Here is a tiny trained network, its code and every weight. The questions are about switching its units off for an input and a class, where a switched-off unit gives its printed mean instead of its output.

import numpy as np


def w(rows, s, z=0):
    codes = np.array(rows[::2]) - 128.0
    scale = np.full(codes.shape[1], s)
    scale[-1] = z or s
    return codes * scale


def norm(h):
    return h / np.sqrt((h * h).mean(-1, keepdims=True) + 1e-5)


def f(y):
    return np.maximum(y, 0)


def log_softmax(a):
    a = a - a.max(-1, keepdims=True)
    return a - np.log(np.exp(a).sum(-1, keepdims=True))


def net(x, mask):
    res = np.array(x, float).reshape(1, 4) / 4 @ E
    u = 0
    for l in range(2):
        y = f(norm(res) @ A[l][:, :-1].T + A[l][:, -1])
        res = res + np.where(mask[u : u + 4], y, B[l][:, -1]) @ B[l][:, :-1]
        u += 4
    return log_softmax(norm(res)[-1] @ U[:, :-1].T + U[:, -1])


A, B = {}, {}
E = w([
[75,173,35,134,73,215,164,244,163,119,71,106],'x0',
[110,28,79,57,181,92,162,123,22,213,253,215],'x1',
[186,121,29,96,155,124,156,140,188,211,38,23],'x2',
[122,91,196,115,136,178,254,157,127,155,205,99],'x3',
],0.0096)
A[0] = w([
[140,148,2,115,124,125,111,131,139,106,95,154,208],'L0N0',
[37,144,112,124,117,82,29,122,60,87,142,176,140],'L0N1',
[105,139,93,136,141,171,216,195,180,136,134,73,1],'L0N2',
[137,80,134,94,169,95,208,110,108,179,187,121,58],'L0N3',
],0.0085,0.0099)
B[0] = w([
[50,162,96,169,168,103,66,193,82,100,133,28,254],'L0N0',
[212,39,187,112,68,161,99,133,175,83,168,159,227],'L0N1',
[122,60,131,41,85,184,175,61,69,134,98,53,171],'L0N2',
[152,249,46,165,116,72,171,145,65,121,15,116,190],'L0N3',
],0.012,0.0094)
A[1] = w([
[148,142,85,168,108,83,78,152,66,61,124,226,6],'L1N0',
[103,112,118,144,155,122,127,137,173,147,130,162,65],'L1N1',
[251,85,129,100,200,17,72,1,141,204,93,89,199],'L1N2',
[135,78,9,76,170,103,120,164,90,233,142,205,175],'L1N3',
],0.0097,0.0024)
B[1] = w([
[193,113,156,50,135,161,211,67,144,119,183,193,213],'L1N0',
[118,132,108,76,157,137,133,159,122,145,142,85,128],'L1N1',
[124,112,105,213,199,209,37,193,100,43,152,144,254],'L1N2',
[71,173,139,155,97,101,31,171,249,176,121,138,206],'L1N3',
],0.013,0.0089)
U = w([
[164,74,168,160,135,200,52,167,155,54,208,208,199],'0',
[151,156,192,172,110,97,106,49,202,124,38,145,2],'1',
[72,187,60,187,142,107,48,218,118,143,69,68,226],'2',
[172,127,167,50,28,54,201,103,125,192,179,221,160],'3',
[128,92,116,105,122,74,119,69,97,148,101,131,14],'4',
[125,99,120,105,142,68,136,101,112,131,124,126,31],'5',
[186,99,132,102,237,99,232,72,4,139,177,185,44],'6',
[105,96,96,47,57,193,249,145,110,163,69,34,90],'7',
],0.017,0.0064)

Each question gives the input, the list of numbers given to net, and the class t.
The units are the neurons (one row each of A and B). Each row of codes is followed by its name. A weight is (code - 128) times the scale printed after its matrix; where a second scale follows, it is the last column's (A, B and U).
mask holds one flag per neuron, layer by layer. A switched-off neuron (its flag False) gives its mean, the last column of its row in B, instead of its output. The means were averaged over made-up inputs and are rounded, as every weight is.
A unit's drop is (log p(t) with every unit on - log p(t) with that unit switched off) / (log p(t) with every unit on - log p(t) with every unit switched off).
The circuit of an input: a set's keep is (log p(t) with only the set's units on - log p(t) with every unit switched off) / (log p(t) with every unit on - log p(t) with every unit switched off). Starting from all 8 units, units are removed one at a time, each time the one whose removal leaves the highest keep (on an exact tie, the one counted first), for as long as the keep stays at least 0.8.
units of the circuit, in order: the units of the circuit, biggest drop first
k most important neurons: the k neurons with the biggest drops, biggest first
top k neurons in layer l: the k neurons of layer l with the biggest drops, biggest first
drop when u is switched off: that unit's drop, to one decimal
input [-5,2,6,3], class 2: units of the circuit, in order	(L0N3)
input [3,6,-3,7], class 2: 2 most important neurons	(L1N3 L0N1)
input [-3,8,1,8], class 2: units of the circuit, in order	(L1N3 L0N3)
input [2,7,-7,-1], class 3: top 2 neurons in layer 1	(L1N2 L1N0)
input [5,-8,-1,4], class 7: units of the circuit, in order	(L1N2 L0N2)
input [-7,0,-7,6], class 6: 3 most important neurons	(L1N3 L0N3 L1N2)
input [2,4,-1,-1], class 3: 3 most important neurons	(L1N2 L1N0 L0N3)
input [-7,-3,7,4], class 0: 3 most important neurons	(L1N2 L0N0 L1N3)
input [2,5,-2,-2], class 3: 3 most important neurons	(L1N2 L1N0 L0N3)
input [-4,-7,-5,5], class 1: 2 most important neurons	(L1N2 L0N1)
input [-7,-2,2,6], class 2: 2 most important neurons	(L0N3 L0N1)
input [-2,-4,2,5], class 7: top 2 neurons in layer 0	(L0N1 L0N2)
input [6,-1,0,1], class 7: 3 most important neurons	(L0N2 L1N2 L1N3)
input [-1,-8,-2,7], class 1: 2 most important neurons	(L1N2 L0N0)
input [8,-2,4,6], class 7: units of the circuit, in order	(L0N2)
input [-2,1,0,8], class 7: 2 most important neurons	(L1N2 L0N3)
input [-6,0,-2,6], class 6: 2 most important neurons	(L0N3 L0N1)
input [-3,3,-6,5], class 6: 2 most important neurons	(L1N3 L0N3)
input [2,8,-1,0], class 3: top 2 neurons in layer 1	(L1N0 L1N2)
input [-8,-2,6,0], class 0: 2 most important neurons	(L1N2 L0N0)
input [-7,1,4,1], class 2: top 2 neurons in layer 0	(L0N1 L0N3)
input [8,0,-6,3], class 7: 3 most important neurons	(L1N2 L0N2 L1N3)
input [-2,6,-6,7], class 3: top neuron in layer 0	(L0N0)
input [4,6,-5,4], class 3: drop when L1N2 is switched off	0.4
input [-4,4,5,2], class 2: drop when L0N3 is switched off	0.1
input [-1,8,-6,3], class 3: drop when L1N2 is switched off	0.2
input [-2,-8,7,7], class 7: drop when L1N3 is switched off	0.1
